Moves between points:
J479: §>J963, ^>J592
J14: §>J12, ^>J592
J522: §>J513, ^>J630
J579: §>J27, ^>J27
J538: §>J579, ^>J36
J27: §>J538, ^>J209
J11: §>J12, ^>J337
J767: §>J85, ^>J417
J777: §>J294, ^>J757
J748: §>J718, ^>J649
J315: §>J597, ^>J12
J401: §>J610, ^>J11
J405: §>J538, ^>J386
J566: §>J119, ^>J401
J759: §>J630, ^>J757
J554: §>J337, ^>J425
J592: §>J424, ^>J59
J194: §>J16, ^>J522
J718: §>J936, ^>J515
J963: §>J757, ^>J556
J183: §>J759, ^>J538
J552: §>J792, ^>J251
J280: §>J401, ^>J489
J936: §>J823, ^>J40
J119: §>J556, ^>J610
J386: §>J538, ^>J777
J989: §>J14, ^>J772
J16: §>J194, ^>J513
J425: §>J834, ^>J990
J823: §>J649, ^>J443
J59: §>J990, ^>J936
J458: §>J554, ^>J267
J776: §>J772, ^>J410
J40: §>J443, ^>J15
J696: §>J990, ^>J989
J590: §>J15, ^>J50
J597: §>J989, ^>J776
J513: §>J183, ^>J405
J218: §>J194, ^>J552
J12: §>J554, ^>J424
J267: §>J425, ^>J696
J19: §>J267, ^>J776
J688: §>J489, ^>J458
J585: §>J50, ^>J59
J105: §>J15, ^>J251
J322: §>J227, ^>J876
J74: §>J585, ^>J515
J990: §>J315, ^>J14
J489: §>J11, ^>J554
J227: §>J194, ^>J201
J251: §>J755, ^>J194
J36: §>J27, ^>J294
J515: §>J40, ^>J105
J792: §>J802, ^>J410
J630: §>J405, ^>J769
J424: §>J15, ^>J694
J85: §>J552, ^>J309
J452: §>J383, ^>J218
J209: §>J280, ^>J119
J757: §>J566, ^>J769
J475: §>J194, ^>J963
J294: §>J209, ^>J566
J694: §>J443, ^>J823
J417: §>J194, ^>J322
J108: §>J696, ^>J597
J337: §>J19, ^>J19
J15: §>J452, ^>J585
J309: §>J251, ^>J227
J772: §>J592, ^>J802
J50: §>J417, ^>J755
J755: §>J322, ^>J16
J834: §>J108, ^>J936
J383: §>J74, ^>J590
J410: §>J802, ^>J443
J876: §>J201, ^>J183
J802: §>J59, ^>J718
J610: §>J989, ^>J479
J556: §>J183, ^>J688
J649: §>J515, ^>J792
J443: §>J792, ^>J452
J769: §>J963, ^>J475
J201: §>J522, ^>J16

The rows follow the links: the fewer symbols apart two points are, the more alike their rows tend to be.

Each row is also shifted at random along 7 hidden directions that mean nothing.

Rows in random order:
Each row is one point's numbers.
r1: [-13 -10 -47   3   5 -12 -22  29 -12  15  17  34  36  10   1 -10  -3  26  13  -4  38 -51 -33  27   9 -20  27  35]
r2: [ -9 -14 -24   6  -8  33   2 -11  -1 -10 -36   3  12  -6   6   0  52 -26   3  25  43 -29  13 -24 -30 -23   2   6]
r3: [-19 -22 -12   6  10  -5  37  20   5 -12  -3   6 -25 -15  -1 -14 -27  -1   6  11  23  -9  -1  11 -16  -4  25  10]
r4: [  7 -17 -56   1  25  35 -60 -11 -12  41 -36  55 -19  -4   6 -19  54 -57  45   6  36 -35  19 -20 -19 -12 -17  -5]
r5: [ -3  24  13  -4  19 -15  45 -21  -3 -27 -11 -52  32 -27  -8 -14   0 -12   3  26 -14  -4  39 -19   5   7  -2 -26]
r6: [ -6  -5 -14  35  16  29   4  25   7   0   0  13 -24 -33  -1 -40 -14 -50  24  -7 -33  39 -21  -1 -12 -24 -16  18]
r7: [  1  19 -21 -23 -14   2   9   8  -7 -43 -37  25 -33   4 -20  13  30 -47  20  13   3 -14  36   2 -15   7 -18  14]
r8: [ -1  24  -8 -15 -51  -6 -83 -17 -12   3 -37 -18 -42  29  20  18   7  21   7   1 -49  29 -22   5  15  27 -12 -10]
r9: [-18  -3  43 -14 -42 -68  25 -21  15 -17  41 -47 -20 -11 -13  12 -32  52   8  -8 -26  12  -1  19  -8  39  15 -19]
r10: [ -6  -8  40   8 -14  -7  15   7  22  14  24 -18   1 -11  12   1   4  12 -30 -40  26   8 -10 -21 -18   1  18  -8]
r11: [  4 -26  18  10 -20  -4 -30   4  28 -10  39  45 -33  19 -15  38 -14   7  31 -42  29  -7  14  13 -11   5 -17  -3]
r12: [ 16  -8  14  10  20  11 -26   2  -1  23  33 -22   6  10  16 -17  -5   4 -24  -5 -33  39 -36  18  12  -6 -20  -2]
r13: [  5  28 -23 -41 -19 -29 -32  30 -14  10 -13  54 -21  34  -3  10  59 -23  10 -57  32 -51  11  21  35  35  25   0]
r14: [  8   0 -17 -13 -12  -2 -26 -49 -29  21  14  14  60 -29 -40 -14  25   3  48  41 -12 -26  14 -22 -45 -12 -68  26]
r15: [ -1 -19 -35  19   0  63 -18  13  14 -15 -47   9 -36  -9  19 -17  31 -43   7  20  21   8  14 -22 -25 -11  -3   6]
r16: [ 19 -21  14  -8  41  33  37  -5  -2 -14  15 -23  19  11   2  -1 -40   3 -49  12  21   0   2  16 -10 -19  32   3]
r17: [ 20 -18  28 -10  -8   3  59 -33  17 -41  50 -20  13  -1 -40  22  17 -15 -11 -22 -13  -1  33  17 -29  28   4 -13]
r18: [ 16 -19 -25   7  -1  41  -8   7  18 -26 -29  29 -57  24   6  20  28 -39   1   0   8   8  25   3  -3  17  -3  -9]
r19: [ -1  -2  22   3 -25 -23 -24 -13   9  -1  37  36  -6  22 -17  45 -10  22  30 -47   0  -8   0  16  17  17  -4 -18]
r20: [ -1  21  38 -22 -10 -44  28  -3   6 -33  41 -39  45   6 -11  19  -5  26  -7 -38  20 -46  30  17  19  25  36 -25]
r21: [  6 -11 -16 -10 -12  19   5 -54 -21  -8 -21  19   9 -31 -41 -10  51 -47  63  36   1 -23  51 -25 -54   3 -46   1]
r22: [  1  24  12 -42 -29 -36  -2  -6 -34 -26  -8 -21  17   0 -18  -5 -13  25  11  39 -12  -4  14  10  -7  -4 -42  33]
r23: [  1   3  12   2 -23 -20 -77 -33  14  48  23  17 -65  -7   0  -5  37 -33  51 -66 -35  24  -4 -11   4  46 -13 -57]
r24: [ -8  -7   5  11  -1 -47 -63 -32  12  44  40 -28  -8 -28   1 -20 -18  35  33  18 -34  30 -35 -20 -26  -8 -67  -5]
r25: [  4 -23 -28   5   1 -11 -49  10  -6  23  10  47  13  38  17  18  31  32  17  14  44 -33 -21  30  34 -11 -13   8]
r26: [ -7 -18  32 -17  -4   4   1 -16  -4 -11 -12  -4 -39 -16  -5  10 -28  -2  -4  19  45   3   5 -25 -63 -42 -27  27]
r27: [  0  -1 -22 -14 -32  18 -12   1   5 -22 -24  -8  10   9   5  18  29  11  -9   1  28 -26  14  -2  -9  20  22   2]
r28: [ -7  26 -16 -24 -19 -43 -27   0 -32  31 -21   2  43  26  15   7  44  48 -20  18  14 -33 -37   4  29  -9   6  17]
r29: [  4  20 -18  10   1   0 -11  32  36  18  24  15  14  10  10  31 -11  22 -38 -54  -1 -13  -8 -17  -2  19  17  -2]
r30: [-13  -5   3 -17 -10 -43 -41 -22 -11   7 -14 -30 -34   2  19  -6 -32  37  15  25  -8  -2 -19  14  13   5   6 -11]
r31: [ -3 -16   0  13  17  11 -20  38   6  14   4  56 -31  32  17  22 -26   7  -2 -45  45 -15 -11  27  40   3  42  -7]
r32: [  2  11  11   6  -5  -5 -24 -17  22  21  17 -13  -1  -9  -1  19  -5  10 -15 -10 -28  24 -19 -39 -40 -16 -47   3]
r33: [ 13   7   4  -8 -25 -23 -82   8  31  27  43  40 -50  32   5  47  -4   9   2 -86  -9   2 -19  10   2  31  -8 -25]
r34: [ -4 -12   7  16 -22  25  29   6  20 -17   3 -29  10 -10   4  -8  20   2 -15   1   4  11  12 -15 -10  13   6  -6]
r35: [ -2  11  35  11  -7  14  69 -23  13 -44  -5 -26  26 -15 -28  40 -39   4 -11   8 -24  11  42 -25 -17   6   3 -15]
r36: [ 11 -17 -13   7  31  30  62   6  -3 -21 -17   4  32  19   2   7  23  -8 -27  34  21 -14  25  20  27  -5  23  -3]
r37: [ -9  33  66  -1 -29 -15  32  14   9  15 -28 -29 -83  -2  34 -11  15 -23 -37 -72 -54  76  -9  -7  57  54  61 -55]
r38: [  3 -12  20 -45 -36  -5 -31 -50 -45   2 -16 -17   6   1 -14  -4 -41  46  18  34   4 -10  16  10 -17   9  -4  16]
r39: [  4 -18  15 -11  -4  21  12  17  38 -26  16  13 -42  10  -3  41 -37   2 -29 -46  39 -13  22 -10 -42  11  25  -2]
r40: [ -1 -20  -3   0 -51 -19 -16 -26  -4 -24  10  21   0  16 -24  11  72  -4  64  23   4  -4  21  22  10  18 -54   0]
r41: [ -9  -1  -1   2 -12  14 -28 -27 -13   4 -33   3 -12   5  10  14  16 -12  12   8  20  -7  -6 -23 -21 -26   2  -2]
r42: [  8  15   3 -30 -27 -18 -30  11 -17  34  -5  45 -31   9  -7   1  31 -12  20 -46   2 -12   6   5   8  30   1   5]
r43: [  8  16  -2 -33  -9 -17 -20 -10 -18 -55 -17 -21   1   6 -16  12 -28  11  14  49  11 -18  25  10 -22 -18 -41  29]
r44: [ -3   4 -12  -6   9 -15 -25   9  16 -12  26  12  -2   2  -2  -3  25 -27  26 -35  42 -42   9   8 -11  -8  -5  -6]
r45: [  9  -2  25 -34  -6  -2 -62 -16 -29   4   6 -12  -5  -3   4 -21 -37  16  26  -2  23 -13  12   7 -12  -7 -14  10]
r46: [ -8  -6 -36   2   2  -8 -27  18 -17   9 -15  13 -26   9  12 -25  -2  -9  12   5 -10   3 -37  33  16 -10  21  16]
r47: [-15   2 -18 -28 -21 -39  -6 -15 -28 -19 -51 -24 -47  18  10  -5 -10  16  16  39 -15   1  -8  37  37  24  44 -11]
r48: [ -9 -33  -1 -34 -45 -18   0 -16  -7 -43 -18  11 -95   5 -14  -3  12 -35  49 -10  12  -5  13  45 -21  31  31  -7]
r49: [ -4 -34  27  48  41  29  25  41  38  23  36  20 -12 -17  12 -16 -32  -4 -15 -13  11  42  -8 -15  -1 -26 -26   5]
r50: [-13  -2  35  13 -17   2 -18 -46   1   5   9 -18 -10 -38 -14   0  10 -20  31  14 -17  35  -6 -43 -59 -36 -67   4]
r51: [ -3 -10  18  15 -32   0   8  -6  31   4  41  -9  26 -17  -7  11  37  10  -5 -29  21 -13   2 -30 -38   7 -11  -2]
r52: [  1  30  16 -18 -16 -35 -24  24  -1  28   4  14 -26  14   9   5   3   8 -14 -37 -21  19 -23  -1  20  10  -9   6]
r53: [  3  31 -14 -12   9   2  31 -12 -11 -60 -30 -24  25 -20 -18 -13  39 -54  26  40 -11 -16  47  -5  -2 -11 -31  -4]
r54: [  9 -16  50   8 -22   0  30 -29  -5 -36  19 -44   3 -10 -17 -14  -9   3  15  42 -50  66  14  12   3   1 -56  -1]
r55: [ 12  17   0  15  38  34   9  25  -6  40   1   6  15 -36   0 -42 -19 -32  -1  -2 -28  29   3 -36 -12 -15 -33  17]
r56: [ -4   7  23  -5   7   6  67  38  20  14  -7  38 -37  -8  -4   2  16 -43 -29 -50  21   3  20 -20  -6  12  30  -5]
r57: [  3  18 -22  15  52  -4  45  40  35  10  44  23  67 -14  -8   0  48 -36 -20 -60  47 -65  22 -23   4   0  18 -15]
r58: [  1  12   5 -16 -40  12  21 -21   1 -58 -30 -21  -9   6  -8  36 -11   7  -3  12  -6 -11  43  -1 -15  31  23  -4]
r59: [  8  -6 -15 -17 -11 -37 -64 -32 -22  57  62  10  98  -6 -25   5  -5  79  20  17  20 -54 -20 -10 -38 -19 -51  37]
r60: [ 18 -24 -14   0  28  29  90 -26   6 -44  21   3  59  -6 -47  21  41 -42 -10  25  17 -33  47  -1 -35 -13  -6   2]
r61: [ -7 -10  12  11 -20  -6   7 -11  -2 -24  42   2  24 -29 -40  -5 -22  -4  52   9 -12   6  -3  13 -35 -27 -46  23]
r62: [  2  24 -14  38  41  35  70  17  34 -15  -9   7  28 -15 -13  23 -14 -33 -29   0 -37  14  22 -38  -2  -4  -9 -12]
r63: [ 12 -14 -18  19  35   0  41  11   2   5  50  -8  90   7  -3  -8  -2  31 -27  21   1 -23 -22  25  12 -28  -2  22]
r64: [  3  -3  27  -6 -21  -6  74 -29  -4 -51   1  14  12  24 -35  46  17 -10  17   3  -4 -14  53  25  29  33  22 -31]
r65: [-10 -30  -5 -20 -31 -64 -19 -13   7  -3  51 -13  21  -6 -28   1 -19  62  29  11  22 -35 -25  27 -40  -6 -15  29]
r66: [-13  12 -31  -5   3 -43   0  13  -1  27 -29  -6  -8  14  24  -5   4  31 -16  14 -11 -12 -22  17  47  26  43 -14]
r67: [ -2 -29   7 -16  -5  13  11  -4 -17 -45  -3  24 -29  16 -21  14 -36 -13  25  -9  52 -37  14  46  -8  -9  50  15]
r68: [ -5  -1  27 -23 -30 -37   7 -39   2 -10 -10 -16 -51 -11 -12   2  17 -10  30 -13  -4  -3  34   1  -5  43  18 -38]
r69: [ -4 -23 -17  19  17  18  44  27   9  -9 -14  26  18  10   1  -4  30  -7   1  32  38 -17  18   5  21  -7   0   6]
r70: [ 20  -1  -3 -30 -10   0   3 -37 -32 -25 -11 -22  18  28 -14  10  20   0  -7  28 -22  -2   3  36  13   8  15  -6]
r71: [  9 -16 -11 -30 -16  -7   1 -17 -13 -22   9  -1 -14  24 -16  11  19  -4   2 -10   3 -22  -4  46  -3  16  36  -1]
r72: [-11 -15   1 -13 -29  -2 -60   8 -19  -3   6  21 -38   5   2 -11 -30   6  41 -19  12   0 -27  34  -3  -8   4  28]
r73: [  8 -19  53  15  -1   0  14   0  26   0  33  19 -49  18  -4  34 -41   1  -7 -49  -7  36   7  11  13  18   3 -30]
r74: [ -7  21  18  12  35  -9  -3  46  19  33   3 -13 -29 -16  33 -29  -7 -16 -27 -29 -11  31 -20 -24  13 -13  -5  -8]
r75: [ 16   6  10   5 -11 -16 -29 -15  10  20  56  30  -2  27 -14  20  44 -19  11 -81 -37   9 -22  24  29  30   4 -37]
r76: [-10 -17  -2  12  26  20   4   7   8  22  -7  -8  24 -15  22  -6  -6  15 -36  25  58 -15 -19 -33 -43 -54  -8  25]
r77: [-20  11 -23   6 -19 -36  20  -7   7 -18   3   0 -14 -11 -18 -11  40 -29  44  -5 -37   2  -3  16  11  23   0 -16]
r78: [ -7 -25 -29  -8   7  12  24  17 -16 -32 -20  19   7   2  -9 -12 -14  -7  17  32  47 -41   3  32  -7 -22  31  32]
r79: [ 16 -16 -15  -5  18  18  24 -12  20 -22   6  47  -8  17 -30  49  32 -44   1 -12  36 -35  32  -1 -29  -3  -1  -9]
r80: [  4   7 -18 -12 -24  20  -5   0  -5 -28 -48 -19  -3  21  20  21  11  17 -29  16   7 -12  12   5  16  20  42  -4]
r81: [  0   5  13 -19  12 -28 -35 -21 -18  -3  -7 -49  12   1  11 -12 -39  34   5  33   6 -12   1   1   9  -8  -2 -10]
r82: [  5 -22 -40  34  19  24 -37  22  13  28   5  24  25   5  20 -19  43  -4   6  31  11   8 -24  -7  12 -20 -51  17]

Some points, each with its row:
J36 r14
J209 r42
J748 r69
J649 r49
J267 r2
J417 r46
J802 r11
J777 r45
J218 r67
J119 r22
J776 r35
J610 r7
J823 r25
J74 r12
J194 r77
J585 r17
J522 r30
J755 r48
J579 r38
J183 r68
J772 r62
J425 r51
J50 r71
J834 r34

Row, symbols taken left to right, then the row they reach:
r24 ^ ^ ^ § ^ ^: r52
r58 ^ ^ ^ § § ^ §: r82
r63 § ^ ^ ^ § ^ §: r31
r53 ^ ^ § ^ § §: r41
r74 § ^ § § ^ § ^: r28
r39 ^ ^ ^ ^ §: r64
r3 ^ § § § § §: r81
r56 § § § § ^ ^: r18
r10 ^ § ^ § ^ ^: r79
r26 § § ^ § ^ ^ ^: r60
r76 ^ ^ ^ §: r32
r19 § ^ ^ ^ § §: r75
r54 ^ § § § § ^ §: r36
r33 § ^ § § § § § §: r8
r47 § § ^ ^ §: r21
r6 ^ § ^ ^ § ^: r4
r65 § § ^ ^ ^: r20
r1 § ^ § § ^ § ^: r23

